Below is a small trained network, with its code and all its weights. Each question gives an input and a class and asks what happens when units are switched off, that is, made to give their printed mean instead of their output.

import numpy as np


def w(rows, s, z=0):
    codes = np.array(rows[::2]) - 128.0
    scale = np.full(codes.shape[1], s)
    scale[-1] = z or s
    return codes * scale


def f(y):
    return y / 2 * (1 + np.tanh(0.7978845608 * (y + 0.044715 * y**3)))


def log_softmax(a):
    a = a - a.max(-1, keepdims=True)
    return a - np.log(np.exp(a).sum(-1, keepdims=True))


def net(x, mask):
    res = np.array(x, float).reshape(1, 7) / 4 @ E
    y = f(res @ A[0][:, :-1].T + A[0][:, -1])
    res = res + np.where(mask, y, B[0][:, -1]) @ B[0][:, :-1]
    return log_softmax(res[-1] @ U[:, :-1].T + U[:, -1])


A, B = {}, {}
E = w([
[186,206,105,209,52,116,89,110,124,174,94,181],'x0',
[194,104,193,115,64,161,210,115,166,130,126,99],'x1',
[164,197,152,41,153,96,117,93,128,195,216,98],'x2',
[211,108,53,114,154,126,92,98,189,78,155,145],'x3',
[145,164,147,57,147,160,104,110,118,108,1,72],'x4',
[123,169,69,134,137,249,188,90,63,136,138,156],'x5',
[128,129,131,130,127,126,128,124,124,123,129,126],'x6',
],0.0082)
A[0] = w([
[89,177,102,123,121,229,155,118,55,135,144,131,77],'neuron 1',
[118,149,81,131,149,235,178,118,115,108,168,144,90],'neuron 2',
[175,180,132,91,120,129,85,115,95,125,6,111,53],'neuron 3',
[163,211,127,89,116,108,123,122,122,178,157,131,26],'neuron 4',
[186,214,105,181,73,125,91,92,98,167,69,150,66],'neuron 5',
[62,168,198,163,122,136,166,144,113,168,122,129,82],'neuron 6',
[105,68,122,172,126,109,162,121,126,154,210,142,70],'neuron 7',
[88,82,121,167,85,160,145,129,139,78,82,157,37],'neuron 8',
[76,146,124,121,150,109,84,121,100,112,123,172,44],'neuron 9',
[147,221,151,45,127,103,129,117,132,171,179,110,32],'neuron 10',
[233,74,224,107,36,177,219,106,146,132,125,128,10],'neuron 11',
[165,153,144,171,82,67,95,137,148,154,97,140,124],'neuron 12',
[195,94,84,131,146,141,106,112,166,98,156,156,81],'neuron 13',
[242,99,56,102,165,146,99,100,172,78,142,138,79],'neuron 14',
[118,59,102,238,112,131,142,141,126,77,34,137,44],'neuron 15',
[142,180,86,152,133,223,168,101,93,135,127,142,35],'neuron 16',
[33,142,71,142,170,122,40,139,94,130,130,132,138],'neuron 17',
[88,156,76,124,165,100,62,114,97,141,115,150,59],'neuron 18',
[125,72,183,123,115,2,82,147,189,123,87,121,12],'neuron 19',
[165,109,176,148,88,145,168,128,158,109,133,105,66],'neuron 20',
[149,163,154,88,140,112,132,110,105,146,202,127,26],'neuron 21',
[95,108,189,136,106,48,100,136,139,134,111,114,69],'neuron 22',
[147,142,110,220,80,109,127,144,131,164,186,159,90],'neuron 23',
[76,55,131,104,174,137,167,136,129,98,198,126,91],'neuron 24',
[160,185,127,182,100,119,126,119,118,143,108,136,62],'neuron 25',
[169,163,155,51,156,175,116,115,137,106,12,76,10],'neuron 26',
[76,47,141,24,184,141,151,106,106,93,120,93,77],'neuron 27',
[23,148,225,142,100,124,165,119,66,201,109,134,49],'neuron 28',
[142,95,137,204,100,131,158,131,126,130,225,120,74],'neuron 29',
],0.0088,0.0014)
B[0] = w([
[198,95,184,131,123,34,110,116,133,151,144,117,206],'neuron 1',
[184,103,194,121,124,32,109,112,139,153,140,126,215],'neuron 2',
[40,118,130,116,91,98,148,116,140,124,154,227,215],'neuron 3',
[125,111,145,123,151,203,77,114,104,152,113,125,194],'neuron 4',
[130,124,217,132,122,211,177,165,164,56,146,83,230],'neuron 5',
[123,141,60,113,78,120,99,137,131,78,89,87,175],'neuron 6',
[60,143,133,97,97,121,136,118,135,135,118,210,197],'neuron 7',
[142,129,123,120,165,195,54,107,105,182,120,138,196],'neuron 8',
[138,150,89,129,163,123,148,130,139,132,149,122,159],'neuron 9',
[141,98,94,154,170,198,47,100,87,184,87,148,226],'neuron 10',
[134,194,38,137,251,108,214,155,136,146,171,86,249],'neuron 11',
[156,102,206,139,125,149,156,147,142,98,152,96,190],'neuron 12',
[120,139,75,118,70,97,106,145,117,97,89,91,197],'neuron 13',
[121,138,47,136,30,92,96,160,100,79,69,53,237],'neuron 14',
[136,119,112,111,171,222,30,92,81,196,110,126,240],'neuron 15',
[179,79,197,139,120,49,129,122,125,139,154,115,206],'neuron 16',
[136,178,58,128,203,118,231,125,141,160,153,115,217],'neuron 17',
[135,164,79,135,188,128,201,146,136,147,148,101,187],'neuron 18',
[210,97,209,129,122,38,133,93,107,166,157,131,234],'neuron 19',
[142,161,94,142,183,127,167,113,122,150,140,124,174],'neuron 20',
[125,100,125,136,159,182,73,111,104,160,95,154,192],'neuron 21',
[184,103,138,129,111,59,115,119,128,129,134,113,190],'neuron 22',
[52,124,173,99,105,139,152,123,149,93,121,185,211],'neuron 23',
[106,135,218,138,110,198,146,141,158,81,116,130,221],'neuron 24',
[130,135,183,123,130,167,148,152,161,101,129,103,174],'neuron 25',
[29,126,112,118,100,87,129,114,133,143,140,242,236],'neuron 26',
[143,138,228,159,93,227,163,162,163,77,151,110,255],'neuron 27',
[135,131,15,128,38,103,84,150,125,55,78,77,212],'neuron 28',
[53,128,114,118,116,97,136,116,127,141,130,209,205],'neuron 29',
],0.015,0.0084)
U = w([
[227,48,183,123,120,18,107,83,127,165,174,118,205],'0',
[9,121,123,86,98,108,137,99,155,132,152,254,200],'1',
[131,116,208,143,121,228,148,168,192,64,154,97,65],'2',
[150,91,103,127,192,227,18,73,61,208,97,126,3],'3',
[147,212,42,134,235,106,203,138,146,164,180,89,195],'4',
[136,127,37,114,38,86,74,156,111,64,67,55,56],'5',
],0.009,0.00072)

Each question gives the input, the list of numbers given to net, and the class t.
The units are the neurons (one row each of A and B). Each row of codes is followed by its name. A weight is (code - 128) times the scale printed after its matrix; where a second scale follows, it is the last column's (A, B and U).
mask holds one flag per neuron, in row order. A switched-off neuron (its flag False) gives its mean, the last column of its row in B, instead of its output. The means were averaged over made-up inputs and are rounded, as every weight is.
A unit's drop is (log p(t) with every unit on - log p(t) with that unit switched off) / (log p(t) with every unit on - log p(t) with every unit switched off).
The circuit of an input: a set's keep is (log p(t) with only the set's units on - log p(t) with every unit switched off) / (log p(t) with every unit on - log p(t) with every unit switched off). Starting from the 12 units with the biggest drops (on a tie, the unit counted first), units are removed one at a time, each time the one whose removal leaves the highest keep (on an exact tie, the one counted first), for as long as the keep stays at least 0.8.
units of the circuit, in order: the units of the circuit, biggest drop first
top k neurons: the k neurons with the biggest drops, biggest first
drop of u: that unit's drop, to one decimal
input [-1,3,-4,2,7,-4,4], class 1: top neuron	(neuron 26)
input [5,1,8,0,-8,-1,-2], class 1: top 2 neurons	(neuron 23; neuron 29)
input [-7,4,8,-4,1,7,-2], class 3: top 3 neurons	(neuron 10; neuron 21; neuron 19)
input [4,7,0,8,-1,-3,0], class 5: top 3 neurons	(neuron 14; neuron 13; neuron 17)
input [-7,4,-8,-3,8,2,-1], class 1: top 2 neurons	(neuron 26; neuron 3)
input [5,5,5,-5,0,5,-5], class 0: top 2 neurons	(neuron 1; neuron 16)
input [1,4,5,0,5,4,7], class 1: top 3 neurons	(neuron 26; neuron 3; neuron 15)
input [-7,-6,0,8,-7,5,4], class 5: top 3 neurons	(neuron 14; neuron 13; neuron 26)
input [6,-2,6,-5,-3,-5,-1], class 2: top 2 neurons	(neuron 12; neuron 5)
input [0,8,5,-8,-1,-1,-1], class 4: top 4 neurons	(neuron 11; neuron 14; neuron 20; neuron 13)
input [3,-1,2,-1,-2,1,3], class 2: top 3 neurons	(neuron 26; neuron 3; neuron 15)
input [4,-1,-3,7,1,-6,-8], class 5: top 4 neurons	(neuron 14; neuron 13; neuron 2; neuron 16)
input [0,2,7,8,-7,-7,-3], class 5: top 2 neurons	(neuron 14; neuron 13)
input [-8,-6,-1,4,-6,-7,-7], class 2: units of the circuit, in order	(neuron 24)
input [7,-7,2,-5,-4,3,-3], class 2: drop of neuron 5	1.9
input [-7,0,8,-1,5,-5,3], class 3: drop of neuron 5	0.5
input [-5,3,-7,2,7,-1,-3], class 1: drop of neuron 3	0.8
